Below are the code and all the weights of a small trained network. Each question names an input and a class and asks about switching units off, where a switched-off unit gives its printed mean instead of its output.

import numpy as np


def w(rows, s, z=0):
    codes = np.array(rows[::2]) - 128.0
    scale = np.full(codes.shape[1], s)
    scale[-1] = z or s
    return codes * scale


def f(y):
    return y / 2 * (1 + np.tanh(0.7978845608 * (y + 0.044715 * y**3)))


def log_softmax(a):
    a = a - a.max(-1, keepdims=True)
    return a - np.log(np.exp(a).sum(-1, keepdims=True))


def net(x, mask):
    res = np.array(x, float).reshape(1, 4) / 4 @ E
    y = f(res @ A[0][:, :-1].T + A[0][:, -1])
    res = res + np.where(mask, y, B[0][:, -1]) @ B[0][:, :-1]
    return log_softmax(res[-1] @ U[:, :-1].T + U[:, -1])


A, B = {}, {}
E = w([
[44,194,70,48,173],'x0',
[6,144,150,198,13],'x1',
[128,128,129,127,128],'x2',
[99,25,61,15,2],'x3',
],0.0095)
A[0] = w([
[112,218,188,210,196,78],'n1',
[196,37,160,199,108,71],'n2',
[218,70,86,117,156,52],'n3',
[46,145,137,153,32,49],'n4',
[81,43,131,63,107,52],'n5',
[32,122,84,166,91,125],'n6',
[166,18,172,117,59,116],'n7',
[254,120,120,12,175,26],'n8',
[230,84,191,191,57,122],'n9',
[201,109,98,216,87,199],'n10',
[120,66,194,176,91,8],'n11',
[126,105,156,48,89,8],'n12',
[127,87,96,80,82,61],'n13',
[63,138,169,174,64,70],'n14',
[97,79,147,55,92,74],'n15',
[55,206,85,57,158,100],'n16',
[26,244,37,50,176,123],'n17',
[140,107,95,81,53,4],'n18',
[142,160,182,193,182,65],'n19',
[77,103,119,188,134,58],'n20',
[79,138,175,165,60,82],'n21',
[151,78,89,61,55,209],'n22',
[153,85,106,101,196,85],'n23',
],0.011,0.0022)
B[0] = w([
[151,238,252,46,53,241],'n1',
[25,44,52,210,203,200],'n2',
[210,117,68,228,75,195],'n3',
[206,90,79,164,36,220],'n4',
[67,189,204,87,51,210],'n5',
[212,89,107,204,95,201],'n6',
[97,96,215,80,117,218],'n7',
[246,175,54,228,48,246],'n8',
[44,33,131,174,240,217],'n9',
[38,27,193,99,219,187],'n10',
[123,108,45,204,189,171],'n11',
[100,142,172,85,151,179],'n12',
[110,183,185,101,79,199],'n13',
[184,165,26,148,47,199],'n14',
[101,210,187,78,131,201],'n15',
[39,27,112,173,186,208],'n16',
[1,13,105,231,236,247],'n17',
[108,169,161,118,140,200],'n18',
[93,170,218,68,55,206],'n19',
[167,131,93,102,69,152],'n20',
[218,164,58,181,96,193],'n21',
[81,154,213,75,85,242],'n22',
[191,144,60,152,90,179],'n23',
],0.0073,0.013)
U = w([
[93,77,107,176,209,213],'0',
[155,226,217,85,106,53],'1',
[251,172,10,175,81,4],'2',
],0.012,0.0025)

Each question gives the input, the list of numbers given to net, and the class t.
The units are the neurons (one row each of A and B). Each row of codes is followed by its name. A weight is (code - 128) times the scale printed after its matrix; where a second scale follows, it is the last column's (A, B and U).
mask holds one flag per neuron, in row order. A switched-off neuron (its flag False) gives its mean, the last column of its row in B, instead of its output. The means were averaged over made-up inputs and are rounded, as every weight is.
A unit's drop is (log p(t) with every unit on - log p(t) with that unit switched off) / (log p(t) with every unit on - log p(t) with every unit switched off).
The circuit of an input: a set's keep is (log p(t) with only the set's units on - log p(t) with every unit switched off) / (log p(t) with every unit on - log p(t) with every unit switched off). Starting from the 12 units with the biggest drops (on a tie, the unit counted first), units are removed one at a time, each time the one whose removal leaves the highest keep (on an exact tie, the one counted first), for as long as the keep stays at least 0.8.
circuit, biggest first: the units of the circuit, biggest drop first
top k neurons: the k neurons with the biggest drops, biggest first
drop of u: that unit's drop, to one decimal
input [-8,-6,-5,8], class 0: top 4 neurons -> n2; n9; n1; n10
input [-4,-5,1,-3], class 2: top 3 neurons -> n17; n8; n3
input [6,8,6,1], class 2: top 2 neurons -> n4; n14
input [1,5,-2,4], class 2: top 3 neurons -> n4; n1; n6
input [-1,-5,-3,5], class 1: circuit, biggest first -> n22
input [-5,-6,4,-7], class 1: top 3 neurons -> n1; n19; n17
input [-7,-6,-2,6], class 0: top 3 neurons -> n2; n9; n1
input [-4,-8,6,-8], class 1: top 2 neurons -> n1; n19
input [-6,-4,1,6], class 0: top 4 neurons -> n2; n9; n1; n19
input [-2,4,2,3], class 2: top 2 neurons -> n1; n4
input [5,-8,5,4], class 2: drop of n8 -> 3.5
input [-4,3,4,5], class 1: drop of n17 -> 2.4
input [-6,6,-3,8], class 1: drop of n5 -> 0.2
